Below is a small trained network, with its code and all its weights. Each question gives an input and a class and asks what happens when units are switched off, that is, made to give their printed mean instead of their output.

import numpy as np


def w(rows, s, z=0):
    codes = np.array(rows[::2]) - 128.0
    scale = np.full(codes.shape[1], s)
    scale[-1] = z or s
    return codes * scale


def norm(h):
    return h / np.sqrt((h * h).mean(-1, keepdims=True) + 1e-5)


def f(y):
    return y / 2 * (1 + np.tanh(0.7978845608 * (y + 0.044715 * y**3)))


def log_softmax(a):
    a = a - a.max(-1, keepdims=True)
    return a - np.log(np.exp(a).sum(-1, keepdims=True))


def net(x, mask):
    res = np.array(x, float).reshape(1, 5) / 4 @ E
    u = 0
    for l in range(2):
        y = f(norm(res) @ A[l][:, :-1].T + A[l][:, -1])
        res = res + np.where(mask[u : u + 14], y, B[l][:, -1]) @ B[l][:, :-1]
        u += 14
    return log_softmax(norm(res)[-1] @ U[:, :-1].T + U[:, -1])


A, B = {}, {}
E = w([
[71,109,168,134,173,83,179,111,241,117],'x0',
[109,45,191,140,6,105,28,202,73,252],'x1',
[198,128,100,211,138,89,166,127,95,36],'x2',
[205,148,188,100,85,223,166,72,188,96],'x3',
[103,161,161,108,133,117,85,218,182,119],'x4',
],0.00044)
A[0] = w([
[122,172,153,55,138,186,110,140,200,121,42],'L0N1',
[182,125,180,98,70,201,120,120,141,147,60],'L0N2',
[125,39,81,228,139,56,148,118,101,151,85],'L0N3',
[96,128,157,143,136,95,117,189,193,96,23],'L0N4',
[132,143,128,121,129,121,120,132,130,127,100],'L0N5',
[147,157,140,117,163,152,158,107,237,58,48],'L0N6',
[79,90,102,104,66,119,34,150,55,210,91],'L0N7',
[161,100,164,160,63,157,117,123,115,147,45],'L0N8',
[104,154,66,162,197,62,157,149,101,106,80],'L0N9',
[121,95,70,193,196,61,234,67,93,119,41],'L0N10',
[81,188,101,83,178,145,106,137,159,121,46],'L0N11',
[207,149,147,53,98,249,156,57,139,149,46],'L0N12',
[135,144,177,85,65,176,95,149,129,164,2],'L0N13',
[197,166,106,174,175,147,198,54,194,27,64],'L0N14',
],0.0017,0.00059)
B[0] = w([
[105,81,166,190,124,77,148,90,138,149,137],'L0N1',
[165,74,151,172,70,80,119,138,123,108,146],'L0N2',
[124,159,185,175,110,96,129,60,158,108,162],'L0N3',
[125,113,95,126,182,82,153,127,84,118,129],'L0N4',
[140,84,119,139,141,127,133,129,118,159,119],'L0N5',
[91,157,191,104,178,91,183,163,128,227,183],'L0N6',
[129,185,190,88,159,157,218,147,239,133,232],'L0N7',
[155,134,163,104,81,123,143,146,154,112,125],'L0N8',
[178,74,129,168,46,140,101,82,94,131,159],'L0N9',
[75,64,104,139,41,160,38,90,164,145,174],'L0N10',
[159,76,171,139,106,112,182,124,116,167,125],'L0N11',
[131,144,141,208,141,33,145,108,79,88,191],'L0N12',
[136,41,123,141,79,139,127,149,182,134,127],'L0N13',
[85,154,158,68,133,147,99,206,131,250,254],'L0N14',
],0.0012,0.00091)
A[1] = w([
[174,120,120,159,152,153,170,70,152,43,194],'L1N1',
[169,155,99,89,147,184,135,103,64,125,27],'L1N2',
[121,90,106,110,78,187,148,10,95,184,160],'L1N3',
[149,124,57,175,128,124,124,45,74,68,37],'L1N4',
[68,122,160,49,194,131,193,119,194,170,145],'L1N5',
[35,121,78,140,134,70,85,164,131,168,108],'L1N6',
[150,85,110,112,67,145,65,164,71,118,51],'L1N7',
[35,119,122,83,187,90,120,154,155,170,58],'L1N8',
[43,155,51,168,224,65,109,105,155,89,50],'L1N9',
[183,94,165,189,82,128,112,116,96,136,126],'L1N10',
[60,2,171,170,87,46,134,107,222,149,3],'L1N11',
[169,186,122,100,145,196,142,122,61,183,25],'L1N12',
[182,151,190,111,63,217,146,121,154,141,117],'L1N13',
[124,146,164,187,156,45,103,187,140,96,209],'L1N14',
],0.002,0.00045)
B[1] = w([
[82,164,161,119,145,68,125,192,139,176,131],'L1N1',
[187,169,118,116,152,142,164,199,117,100,121],'L1N2',
[109,168,126,196,176,75,95,156,127,68,167],'L1N3',
[58,141,119,136,149,172,58,159,176,179,122],'L1N4',
[53,208,139,174,154,89,97,181,192,212,255],'L1N5',
[159,140,164,160,131,99,159,83,131,85,182],'L1N6',
[109,145,159,108,162,145,163,115,209,173,124],'L1N7',
[147,174,181,156,152,99,204,120,159,131,207],'L1N8',
[185,62,195,103,7,101,142,124,92,127,180],'L1N9',
[113,133,158,98,162,61,195,85,130,109,146],'L1N10',
[199,158,86,83,133,169,147,174,69,98,227],'L1N11',
[203,121,121,118,113,140,164,153,106,65,144],'L1N12',
[155,59,130,127,54,71,155,81,76,122,183],'L1N13',
[120,162,119,167,148,106,149,31,86,118,179],'L1N14',
],0.0016,0.0013)
U = w([
[69,1,79,41,244,224,157,76,215,80,1],'0',
[179,175,59,109,201,218,123,179,82,72,123],'1',
[73,4,78,43,242,223,155,75,216,82,3],'2',
[56,110,63,187,155,136,42,78,113,93,130],'3',
[180,83,170,140,82,76,180,79,83,84,146],'4',
[48,201,177,137,206,97,174,160,212,198,149],'5',
[143,66,145,48,77,202,123,177,165,166,125],'6',
],0.0076,0.0091)

Each question gives the input, the list of numbers given to net, and the class t.
The units are the neurons (one row each of A and B). Each row of codes is followed by its name. A weight is (code - 128) times the scale printed after its matrix; where a second scale follows, it is the last column's (A, B and U).
mask holds one flag per neuron, layer by layer. A switched-off neuron (its flag False) gives its mean, the last column of its row in B, instead of its output. The means were averaged over made-up inputs and are rounded, as every weight is.
A unit's drop is (log p(t) with every unit on - log p(t) with that unit switched off) / (log p(t) with every unit on - log p(t) with every unit switched off).
The circuit of an input: a set's keep is (log p(t) with only the set's units on - log p(t) with every unit switched off) / (log p(t) with every unit on - log p(t) with every unit switched off). Starting from the 12 units with the biggest drops (on a tie, the unit counted first), units are removed one at a time, each time the one whose removal leaves the highest keep (on an exact tie, the one counted first), for as long as the keep stays at least 0.8.
circuit, biggest first: the units of the circuit, biggest drop first
most important unit: the unit with the biggest drop
k most important neurons: the k neurons with the biggest drops, biggest first
top k neurons in layer l: the k neurons of layer l with the biggest drops, biggest first
input [6,7,6,4,8], class 4: 4 most important neurons : [L0N14 L1N14 L1N5 L1N4]
input [-2,-6,7,-4,-8], class 3: most important unit : L0N10
input [-7,6,7,-5,-8], class 3: top 3 neurons in layer 1 : [L1N4 L1N9 L1N11]
input [-6,-4,-7,7,4], class 4: circuit, biggest first : [L1N13 L0N12]
input [2,4,3,-8,7], class 4: top 2 neurons in layer 0 : [L0N14 L0N6]
input [-3,5,-2,5,-3], class 4: top 2 neurons in layer 0 : [L0N12 L0N14]
input [0,-1,0,-8,-3], class 3: 2 most important neurons : [L0N9 L1N4]
input [4,7,6,1,4], class 4: circuit, biggest first : [L1N5 L0N14]
input [-2,-4,8,6,-6], class 1: top 2 neurons in layer 1 : [L1N5 L1N4]
input [3,-3,8,2,-6], class 3: top 3 neurons in layer 1 : [L1N8 L1N5 L1N7]
input [-6,8,-4,8,-7], class 4: top 3 neurons in layer 1 : [L1N13 L1N10 L1N3]
input [7,6,1,-5,-1], class 4: 3 most important neurons : [L0N14 L0N6 L1N11]
input [2,2,-4,7,-6], class 4: top 2 neurons in layer 0 : [L0N12 L0N2]
input [5,-7,8,-7,1], class 4: circuit, biggest first : [L1N9]
input [-6,2,-6,-7,-4], class 5: 3 most important neurons : [L0N7 L1N11 L1N9]
input [-1,-7,2,8,-5], class 5: 2 most important neurons : [L1N1 L1N11]
input [-3,-1,6,-2,1], class 3: 2 most important neurons : [L1N11 L0N10]
input [-6,4,-8,8,-3], class 4: 3 most important neurons : [L1N13 L0N12 L0N14]
input [6,-2,6,-5,-7], class 3: 2 most important neurons : [L0N10 L1N4]
input [-7,2,-6,-5,-7], class 1: top 3 neurons in layer 0 : [L0N7 L0N14 L0N6]
input [-7,0,-4,8,-1], class 4: most important unit : L0N12
